Below is a small trained network, with its code and all its weights. Each question gives an input and a target symbol and asks what happens when units are switched off, that is, made to give their printed mean instead of their output.

import numpy as np


def w(rows, s, z=0):
    codes = np.array(rows[::2]) - 128.0
    scale = np.full(codes.shape[1], s)
    scale[-1] = z or s
    return codes * scale


def f(y):
    return np.maximum(y, 0)


def softmax(a):
    e = np.exp(a - a.max(-1, keepdims=True))
    return e / e.sum(-1, keepdims=True)


def log_softmax(a):
    a = a - a.max(-1, keepdims=True)
    return a - np.log(np.exp(a).sum(-1, keepdims=True))


def net(x, mask):
    ids = ['αβδζηλπτω'.index(c) for c in x.split()]
    T = len(ids)
    res = E[ids] + P[:T]
    u = 0
    for l in range(2):
        r = res
        for j in range(2):
            rows = slice(3 * j, 3 * j + 3)
            q, k, v = (r @ M[l][rows].T for M in (Q, K, V))
            z = softmax(np.where(np.tri(T) > 0, q @ k.T / 3**0.5, -1e9)) @ v
            o = O[l][rows]
            res = res + np.where(mask[u + j], z, o[:, -1]) @ o[:, :-1]
        u += 2
        y = f(res @ A[l][:, :-1].T + A[l][:, -1])
        res = res + np.where(mask[u : u + 4], y, B[l][:, -1]) @ B[l][:, :-1]
        u += 4
    return log_softmax(res[-1] @ U[:, :-1].T + U[:, -1])


Q, K, V, O, A, B = {}, {}, {}, {}, {}, {}
E = w([
[223,216,159],'α',
[88,13,5],'β',
[123,106,126],'δ',
[67,226,108],'ζ',
[131,109,140],'η',
[110,145,123],'λ',
[172,76,26],'π',
[62,122,125],'τ',
[97,35,167],'ω',
],0.017)
P = w([
[151,103,91],'0',
[122,239,132],'1',
[135,196,129],'2',
[166,156,142],'3',
[184,122,155],'4',
[64,253,116],'5',
],0.0054)
Q[0] = w([
[219,103,190],'L0H1',
[134,122,107],'L0H1',
[128,187,97],'L0H1',
[198,127,182],'L0H2',
[58,179,84],'L0H2',
[232,196,2],'L0H2',
],0.0098)
K[0] = w([
[213,127,109],'L0H1',
[113,126,107],'L0H1',
[1,108,88],'L0H1',
[211,178,178],'L0H2',
[244,108,83],'L0H2',
[178,177,58],'L0H2',
],0.0085)
V[0] = w([
[147,158,113],'L0H1',
[25,91,114],'L0H1',
[2,184,32],'L0H1',
[158,90,62],'L0H2',
[199,212,45],'L0H2',
[131,56,112],'L0H2',
],0.0077)
O[0] = w([
[12,88,133,151],'L0H1',
[157,48,65,141],'L0H1',
[141,104,126,254],'L0H1',
[137,80,217,187],'L0H2',
[100,76,3,226],'L0H2',
[156,73,198,134],'L0H2',
],0.0063,0.0042)
A[0] = w([
[29,44,134,104],'L0N1',
[80,99,138,2],'L0N2',
[158,186,53,13],'L0N3',
[2,44,15,44],'L0N4',
],0.0074,0.0038)
B[0] = w([
[231,215,147,191],'L0N1',
[121,111,92,130],'L0N2',
[149,95,236,183],'L0N3',
[112,3,40,254],'L0N4',
],0.0044,0.005)
Q[1] = w([
[254,205,83],'L1H1',
[63,121,139],'L1H1',
[138,143,194],'L1H1',
[193,141,111],'L1H2',
[216,164,153],'L1H2',
[184,64,141],'L1H2',
],0.013)
K[1] = w([
[110,124,133],'L1H1',
[151,212,77],'L1H1',
[148,101,69],'L1H1',
[254,155,64],'L1H2',
[163,150,68],'L1H2',
[70,151,156],'L1H2',
],0.0096)
V[1] = w([
[167,191,160],'L1H1',
[78,78,96],'L1H1',
[171,126,131],'L1H1',
[144,88,175],'L1H2',
[85,105,161],'L1H2',
[247,109,176],'L1H2',
],0.012)
O[1] = w([
[230,87,196,2],'L1H1',
[39,209,201,239],'L1H1',
[126,194,126,129],'L1H1',
[206,73,216,86],'L1H2',
[110,172,154,84],'L1H2',
[254,168,109,82],'L1H2',
],0.0056,0.0033)
A[1] = w([
[95,65,169,164],'L1N1',
[153,80,149,185],'L1N2',
[146,252,148,247],'L1N3',
[132,139,135,3],'L1N4',
],0.015,0.0039)
B[1] = w([
[218,255,66,192],'L1N1',
[58,194,121,177],'L1N2',
[185,75,141,255],'L1N3',
[54,85,221,128],'L1N4',
],0.0093,0.0086)
U = w([
[41,188,153,168],'α',
[162,239,208,255],'β',
[145,204,172,172],'δ',
[255,158,141,71],'ζ',
[140,106,66,55],'η',
[98,21,102,239],'λ',
[113,182,136,83],'π',
[81,127,180,57],'τ',
[130,164,223,90],'ω',
],0.0084,0.0038)

Each question gives the input, a string of symbols that net reads in full, and the target symbol t.
The units are the heads (3 rows each of Q, K, V and O) and the neurons (one row each of A and B). Each row of codes is followed by its name. A weight is (code - 128) times the scale printed after its matrix; where a second scale follows, it is the last column's (O, A, B and U).
mask holds one flag per unit, layer by layer, with each layer's heads first. A switched-off unit (its flag False) gives its mean, the last column of its rows in O or B, instead of its output. The means were averaged over made-up inputs and are rounded, as every weight is.
A unit's drop is (log p(t) with every unit on - log p(t) with that unit switched off) / (log p(t) with every unit on - log p(t) with every unit switched off).
The circuit of an input: a set's keep is (log p(t) with only the set's units on - log p(t) with every unit switched off) / (log p(t) with every unit on - log p(t) with every unit switched off). Starting from all 12 units, units are removed one at a time, each time the one whose removal leaves the highest keep (on an exact tie, the one counted first), for as long as the keep stays at least 0.8.
units of the circuit, in order: the units of the circuit, biggest drop first
unit that matters most: the unit with the biggest drop
top k neurons: the k neurons with the biggest drops, biggest first
k most important neurons of layer l: the k neurons of layer l with the biggest drops, biggest first
drop of u: that unit's drop, to one decimal
input ω λ α λ, target ζ: unit that matters most : L1H2
input η λ ω λ η ζ, target ζ: units of the circuit, in order : (L0H2; L1N3; L1H2)
input ζ ζ ζ, target α: units of the circuit, in order : (L1H2; L0H2)
input ζ α δ λ, target α: units of the circuit, in order : (L0H2; L1H2; L1N3)
input ζ δ δ λ, target α: units of the circuit, in order : (L1H2; L0H2; L1N3)
input ζ ζ τ, target α: units of the circuit, in order : (L0H2; L1H2)
input α λ ζ, target λ: top 3 neurons : (L0N4; L1N1; L1N2)
input ω λ λ, target ζ: top 2 neurons : (L0N4; L1N3)
input ζ δ δ, target α: units of the circuit, in order : (L0H2; L1H2; L1N3)
input α α ζ β, target η: 2 most important neurons of layer 1 : (L1N1; L1N2)
input α τ λ, target λ: top 4 neurons : (L1N1; L1N2; L0N4; L0N3)
input ζ ζ δ, target α: top 2 neurons : (L1N3; L0N4)
input ζ δ ζ τ δ η, target α: top 2 neurons : (L1N3; L0N1)
input λ η α, target ζ: units of the circuit, in order : (L1N3)
input λ λ ζ β, target η: drop of L1H2 : 0.1
input α ζ β π η, target α: drop of L1N3 : 0.2
input α α ζ, target λ: drop of L0H1 : 0.2
